Below are the code and all the weights of a small trained network. Each question names an input and a class and asks about switching units off, where a switched-off unit gives its printed mean instead of its output.

import numpy as np


def w(rows, s, z=0):
    codes = np.array(rows[::2]) - 128.0
    scale = np.full(codes.shape[1], s)
    scale[-1] = z or s
    return codes * scale


def norm(h):
    return h / np.sqrt((h * h).mean(-1, keepdims=True) + 1e-5)


def f(y):
    return np.maximum(y, 0)


def log_softmax(a):
    a = a - a.max(-1, keepdims=True)
    return a - np.log(np.exp(a).sum(-1, keepdims=True))


def net(x, mask):
    res = np.array(x, float).reshape(1, 5) / 4 @ E
    u = 0
    for l in range(2):
        y = f(norm(res) @ A[l][:, :-1].T + A[l][:, -1])
        res = res + np.where(mask[u : u + 5], y, B[l][:, -1]) @ B[l][:, :-1]
        u += 5
    return log_softmax(norm(res)[-1] @ U[:, :-1].T + U[:, -1])


A, B = {}, {}
E = w([
[167,165,108,120,150,11,156,113,124,208,136],'x0',
[134,136,128,75,108,109,126,132,1,118,127],'x1',
[249,199,70,149,72,106,156,97,121,139,31],'x2',
[126,126,128,128,127,128,126,125,129,129,127],'x3',
[127,130,124,126,127,130,130,131,129,129,128],'x4',
],0.0093)
A[0] = w([
[108,131,136,117,159,79,131,132,136,166,167,20],'L0N1',
[129,137,129,110,146,59,133,129,87,166,138,25],'L0N2',
[135,135,124,105,112,132,129,122,10,126,117,2],'L0N3',
[129,137,131,106,120,142,134,131,54,112,136,47],'L0N4',
[111,129,128,94,126,127,128,119,2,124,157,53],'L0N5',
],0.024,0.0048)
B[0] = w([
[119,66,115,187,124,88,119,60,149,85,165,195],'L0N1',
[138,174,110,72,87,145,166,120,84,156,185,206],'L0N2',
[166,155,127,116,92,65,133,70,132,5,136,238],'L0N3',
[149,81,127,179,190,117,115,146,178,118,86,200],'L0N4',
[71,103,133,126,136,189,112,184,110,231,121,251],'L0N5',
],0.018)
A[1] = w([
[83,103,148,129,164,120,113,118,136,109,167,136],'L1N1',
[124,136,139,129,182,6,122,131,136,199,121,78],'L1N2',
[142,149,112,131,79,133,143,90,125,122,147,134],'L1N3',
[155,131,112,168,98,131,122,88,128,110,94,99],'L1N4',
[154,158,127,131,150,135,157,85,123,174,179,5],'L1N5',
],0.025,0.0036)
B[1] = w([
[174,220,150,43,142,108,138,126,154,106,144,251],'L1N1',
[225,49,23,172,194,112,171,176,96,198,76,167],'L1N2',
[143,136,125,141,204,162,143,198,206,198,96,244],'L1N3',
[56,116,156,149,65,141,118,89,59,128,163,244],'L1N4',
[112,86,162,179,133,129,62,143,111,63,8,206],'L1N5',
],0.011,0.013)
U = w([
[126,226,187,27,144,147,120,111,181,83,177,79],'0',
[44,152,174,191,57,218,127,90,123,157,129,192],'1',
[65,70,179,87,207,178,50,226,146,144,84,33],'2',
[139,114,141,162,79,82,97,94,93,2,56,227],'3',
[160,85,104,176,176,57,145,43,191,109,186,161],'4',
[174,107,87,197,163,126,139,161,127,210,22,254],'5',
[82,71,87,76,118,115,138,127,52,223,222,93],'6',
[205,227,77,58,79,84,198,148,75,145,109,3],'7',
],0.013,0.00073)

Each question gives the input, the list of numbers given to net, and the class t.
The units are the neurons (one row each of A and B). Each row of codes is followed by its name. A weight is (code - 128) times the scale printed after its matrix; where a second scale follows, it is the last column's (A, B and U).
mask holds one flag per neuron, layer by layer. A switched-off neuron (its flag False) gives its mean, the last column of its row in B, instead of its output. The means were averaged over made-up inputs and are rounded, as every weight is.
A unit's drop is (log p(t) with every unit on - log p(t) with that unit switched off) / (log p(t) with every unit on - log p(t) with every unit switched off).
The circuit of an input: a set's keep is (log p(t) with only the set's units on - log p(t) with every unit switched off) / (log p(t) with every unit on - log p(t) with every unit switched off). Starting from all 10 units, units are removed one at a time, each time the one whose removal leaves the highest keep (on an exact tie, the one counted first), for as long as the keep stays at least 0.8.
circuit, biggest first: the units of the circuit, biggest drop first
unit that matters most: the unit with the biggest drop
k most important neurons: the k neurons with the biggest drops, biggest first
top k neurons in layer l: the k neurons of layer l with the biggest drops, biggest first
input [0,0,0,8,-1], class 0: 3 most important neurons	(L0N4; L0N2; L0N5)
input [-6,-4,4,2,-4], class 1: 3 most important neurons	(L0N2; L0N5; L0N3)
input [6,2,0,-8,1], class 6: unit that matters most	L0N2
input [-1,-7,-5,4,1], class 0: 3 most important neurons	(L1N1; L0N5; L0N4)
input [-1,-5,3,-3,-8], class 1: circuit, biggest first	(L0N4; L0N5; L0N3; L1N4)
input [-6,-8,-7,3,7], class 0: 2 most important neurons	(L0N5; L1N1)
input [-7,-5,5,-4,7], class 1: 3 most important neurons	(L0N2; L0N5; L0N3)
input [-7,-8,5,0,-4], class 1: circuit, biggest first	(L0N5; L0N3; L1N4)
input [-5,-6,-2,3,-6], class 0: 2 most important neurons	(L0N5; L0N2)
input [-6,-7,7,-4,8], class 1: circuit, biggest first	(L0N5; L1N4; L0N3)
input [-4,-6,8,-3,-5], class 1: circuit, biggest first	(L1N4; L0N5; L0N3)
input [-6,-6,6,-5,-7], class 1: 4 most important neurons	(L0N2; L0N5; L0N3; L1N4)
input [0,-2,4,2,6], class 1: circuit, biggest first	(L1N4; L0N5; L0N3)
input [-5,-6,6,8,5], class 1: most important neuron	(L0N2)
input [2,-4,1,5,8], class 5: 2 most important neurons	(L0N3; L1N2)
input [-2,-4,2,-5,5], class 1: top 2 neurons in layer 0	(L0N2; L0N5)
input [-2,8,-4,-2,-6], class 2: 2 most important neurons	(L0N5; L0N4)
input [-2,-7,-3,-1,-2], class 0: 2 most important neurons	(L0N5; L0N2)
input [5,-1,2,2,2], class 5: top 2 neurons in layer 1	(L1N3; L1N5)
input [-4,-6,3,1,-7], class 1: 4 most important neurons	(L0N2; L0N5; L0N3; L0N4)
input [0,-5,-5,8,-5], class 0: most important neuron	(L1N1)
input [-4,-1,-1,7,-4], class 0: 3 most important neurons	(L0N2; L0N5; L0N3)
input [-5,-5,-7,-4,2], class 0: 2 most important neurons	(L0N5; L1N1)
input [0,2,8,4,-1], class 3: top 2 neurons in layer 1	(L1N1; L1N4)
input [6,-7,1,3,-7], class 5: top 2 neurons in layer 0	(L0N3; L0N4)
input [0,1,0,4,-2], class 2: top 3 neurons in layer 0	(L0N5; L0N1; L0N4)
input [-3,-3,-5,2,8], class 0: top neuron in layer 0	(L0N5)
input [-1,-8,-2,8,4], class 0: top 3 neurons in layer 0	(L0N2; L0N5; L0N4)
input [6,-8,1,3,4], class 5: top 2 neurons in layer 1	(L1N2; L1N5)
